Below are the code and all the weights of a small trained network. Each question names an input and a class and asks about switching units off, where a switched-off unit gives its printed mean instead of its output.

import numpy as np


def w(rows, s, z=0):
    codes = np.array(rows[::2]) - 128.0
    scale = np.full(codes.shape[1], s)
    scale[-1] = z or s
    return codes * scale


def f(y):
    return np.maximum(y, 0)


def log_softmax(a):
    a = a - a.max(-1, keepdims=True)
    return a - np.log(np.exp(a).sum(-1, keepdims=True))


def net(x, mask):
    res = np.array(x, float).reshape(1, 6) / 4 @ E
    y = f(res @ A[0][:, :-1].T + A[0][:, -1])
    res = res + np.where(mask, y, B[0][:, -1]) @ B[0][:, :-1]
    return log_softmax(res[-1] @ U[:, :-1].T + U[:, -1])


A, B = {}, {}
E = w([
[99,131,121,114,142,101],'x0',
[218,123,75,194,197,69],'x1',
[99,2,38,98,77,149],'x2',
[179,149,108,72,32,88],'x3',
[189,100,165,10,223,154],'x4',
[106,198,27,93,125,173],'x5',
],0.0092)
A[0] = w([
[138,119,49,130,118,228,111],'neuron 1',
[143,167,209,141,119,117,129],'neuron 2',
[115,70,94,93,117,148,47],'neuron 3',
[147,32,94,151,127,162,86],'neuron 4',
[106,125,96,162,92,95,58],'neuron 5',
[143,85,194,197,87,110,107],'neuron 6',
[162,122,168,74,147,114,170],'neuron 7',
[86,82,199,122,86,128,167],'neuron 8',
[103,192,58,101,104,141,143],'neuron 9',
[82,153,149,69,124,164,132],'neuron 10',
[136,53,147,110,113,83,148],'neuron 11',
[184,106,131,79,147,132,97],'neuron 12',
[105,172,111,160,66,97,48],'neuron 13',
[185,126,107,117,93,87,187],'neuron 14',
[116,54,130,122,111,89,110],'neuron 15',
[152,220,136,114,139,143,111],'neuron 16',
[142,153,151,80,50,116,100],'neuron 17',
[164,154,102,90,102,108,136],'neuron 18',
[123,158,56,110,161,148,254],'neuron 19',
[96,75,80,128,100,130,43],'neuron 20',
[74,116,133,174,193,142,185],'neuron 21',
[106,133,65,152,127,51,88],'neuron 22',
[93,161,127,181,104,139,59],'neuron 23',
[124,121,95,75,84,55,143],'neuron 24',
[78,148,113,151,132,82,59],'neuron 25',
[133,78,67,91,106,134,75],'neuron 26',
[112,63,117,152,137,190,171],'neuron 27',
[123,121,127,170,135,184,147],'neuron 28',
[95,98,134,145,178,188,124],'neuron 29',
[114,108,101,216,104,159,92],'neuron 30',
[127,94,182,102,131,67,129],'neuron 31',
[127,185,175,185,196,122,128],'neuron 32',
[139,117,143,81,105,82,240],'neuron 33',
[89,126,141,89,147,129,52],'neuron 34',
[138,115,113,75,195,170,103],'neuron 35',
[159,115,122,82,179,115,60],'neuron 36',
[139,205,176,131,117,97,35],'neuron 37',
[170,125,141,18,215,191,14],'neuron 38',
[76,161,122,97,106,171,140],'neuron 39',
[143,188,75,110,106,142,168],'neuron 40',
[197,128,163,116,49,49,144],'neuron 41',
[159,120,146,87,96,82,141],'neuron 42',
[69,167,163,105,67,180,141],'neuron 43',
[87,148,127,180,114,112,57],'neuron 44',
[230,138,28,163,183,98,166],'neuron 45',
[136,141,145,106,102,249,146],'neuron 46',
],0.013,0.0049)
B[0] = w([
[84,141,91,107,182,84,215],'neuron 1',
[104,187,45,50,176,51,202],'neuron 2',
[189,180,108,107,115,90,185],'neuron 3',
[168,187,110,67,167,46,202],'neuron 4',
[129,76,109,70,79,136,178],'neuron 5',
[5,118,38,173,125,162,203],'neuron 6',
[62,82,60,143,73,102,196],'neuron 7',
[80,160,146,190,135,78,206],'neuron 8',
[29,75,83,152,146,151,220],'neuron 9',
[139,123,164,181,91,58,190],'neuron 10',
[92,168,62,143,165,108,190],'neuron 11',
[89,97,132,122,31,89,180],'neuron 12',
[147,101,116,106,79,155,192],'neuron 13',
[118,100,178,83,194,141,195],'neuron 14',
[82,218,67,101,181,104,183],'neuron 15',
[163,192,65,83,152,104,195],'neuron 16',
[160,96,192,110,147,159,189],'neuron 17',
[123,114,206,92,129,189,178],'neuron 18',
[3,157,148,168,190,150,224],'neuron 19',
[209,172,121,62,132,65,193],'neuron 20',
[124,88,243,35,149,165,209],'neuron 21',
[138,113,166,136,98,109,186],'neuron 22',
[167,65,58,72,61,177,176],'neuron 23',
[158,145,178,124,160,171,199],'neuron 24',
[159,87,132,109,71,135,158],'neuron 25',
[178,185,98,87,141,70,202],'neuron 26',
[134,149,168,88,183,123,198],'neuron 27',
[164,106,154,85,145,203,167],'neuron 28',
[189,80,185,105,153,172,185],'neuron 29',
[144,95,138,69,73,132,200],'neuron 30',
[75,108,33,185,149,130,182],'neuron 31',
[108,111,121,58,158,72,229],'neuron 32',
[90,72,160,148,178,122,193],'neuron 33',
[172,109,175,121,73,89,150],'neuron 34',
[118,63,118,106,84,135,197],'neuron 35',
[96,75,85,108,7,148,176],'neuron 36',
[217,171,57,64,136,57,186],'neuron 37',
[147,103,62,123,60,159,232],'neuron 38',
[101,171,198,193,128,84,198],'neuron 39',
[16,116,124,120,190,160,203],'neuron 40',
[91,90,176,89,174,196,213],'neuron 41',
[142,84,196,101,171,179,176],'neuron 42',
[188,138,188,173,140,70,222],'neuron 43',
[153,66,90,98,79,149,173],'neuron 44',
[135,122,238,226,87,24,255],'neuron 45',
[121,109,130,197,126,66,194],'neuron 46',
],0.0059,0.012)
U = w([
[151,186,89,87,138,100,64],'0',
[135,90,89,123,42,146,72],'1',
[114,128,130,136,135,126,252],'2',
[132,128,162,189,113,81,92],'3',
[127,110,167,97,164,171,95],'4',
[76,133,75,161,160,135,121],'5',
[149,147,121,161,140,152,163],'6',
[249,181,91,191,118,226,49],'7',
],0.017,0.012)

Each question gives the input, the list of numbers given to net, and the class t.
The units are the neurons (one row each of A and B). Each row of codes is followed by its name. A weight is (code - 128) times the scale printed after its matrix; where a second scale follows, it is the last column's (A, B and U).
mask holds one flag per neuron, in row order. A switched-off neuron (its flag False) gives its mean, the last column of its row in B, instead of its output. The means were averaged over made-up inputs and are rounded, as every weight is.
A unit's drop is (log p(t) with every unit on - log p(t) with that unit switched off) / (log p(t) with every unit on - log p(t) with every unit switched off).
The circuit of an input: a set's keep is (log p(t) with only the set's units on - log p(t) with every unit switched off) / (log p(t) with every unit on - log p(t) with every unit switched off). Starting from the 12 units with the biggest drops (on a tie, the unit counted first), units are removed one at a time, each time the one whose removal leaves the highest keep (on an exact tie, the one counted first), for as long as the keep stays at least 0.8.
units of the circuit, in order: the units of the circuit, biggest drop first
most important unit: the unit with the biggest drop
k most important neurons: the k neurons with the biggest drops, biggest first
input [5,2,4,5,5,0], class 1: units of the circuit, in order => [neuron 36]
input [4,-1,-8,-6,-8,-3], class 0: units of the circuit, in order => [neuron 2; neuron 37]
input [-6,0,-8,-6,-4,-7], class 0: units of the circuit, in order => [neuron 2; neuron 37]
input [-7,2,3,7,-1,-8], class 5: units of the circuit, in order => [neuron 6; neuron 11]
input [0,7,6,8,-6,1], class 4: units of the circuit, in order => [neuron 41; neuron 14; neuron 24]
input [4,0,6,6,-5,-1], class 0: units of the circuit, in order => [neuron 20; neuron 15]
input [0,-7,1,7,-2,3], class 3: units of the circuit, in order => [neuron 43; neuron 39]
input [5,-6,7,0,-7,3], class 0: units of the circuit, in order => [neuron 20; neuron 26]
input [-8,8,-2,8,5,5], class 2: 2 most important neurons => [neuron 45; neuron 40]
input [4,4,-6,2,6,-8], class 5: units of the circuit, in order => [neuron 31; neuron 7; neuron 6]
input [-5,8,8,-1,0,4], class 0: 2 most important neurons => [neuron 4; neuron 26]
input [7,-8,-1,-5,8,3], class 1: units of the circuit, in order => [neuron 38; neuron 35]
input [3,4,6,0,4,-7], class 5: units of the circuit, in order => [neuron 31; neuron 11]
input [-2,5,2,2,1,-2], class 3: units of the circuit, in order => [neuron 45]
input [4,6,6,8,4,-8], class 4: 3 most important neurons => [neuron 41; neuron 42; neuron 14]
input [-5,-8,7,-6,6,-2], class 3: units of the circuit, in order => [neuron 46; neuron 10; neuron 8]
input [2,3,7,0,-7,3], class 0: 2 most important neurons => [neuron 20; neuron 4]
input [-1,6,-3,7,-1,-5], class 4: 3 most important neurons => [neuron 41; neuron 14; neuron 42]
input [5,-5,-5,-4,-5,2], class 0: 4 most important neurons => [neuron 45; neuron 37; neuron 2; neuron 16]
input [6,-5,0,8,6,5], class 4: 2 most important neurons => [neuron 17; neuron 18]
input [3,2,6,5,2,1], class 0: most important unit => neuron 26
input [-1,3,5,-6,-1,-3], class 4: 2 most important neurons => [neuron 21; neuron 29]
input [6,7,-4,5,3,-8], class 5: 2 most important neurons => [neuron 31; neuron 6]
input [-4,3,-3,-3,3,5], class 5: 2 most important neurons => [neuron 19; neuron 43]
input [-4,6,-6,7,2,-6], class 4: 2 most important neurons => [neuron 41; neuron 42]
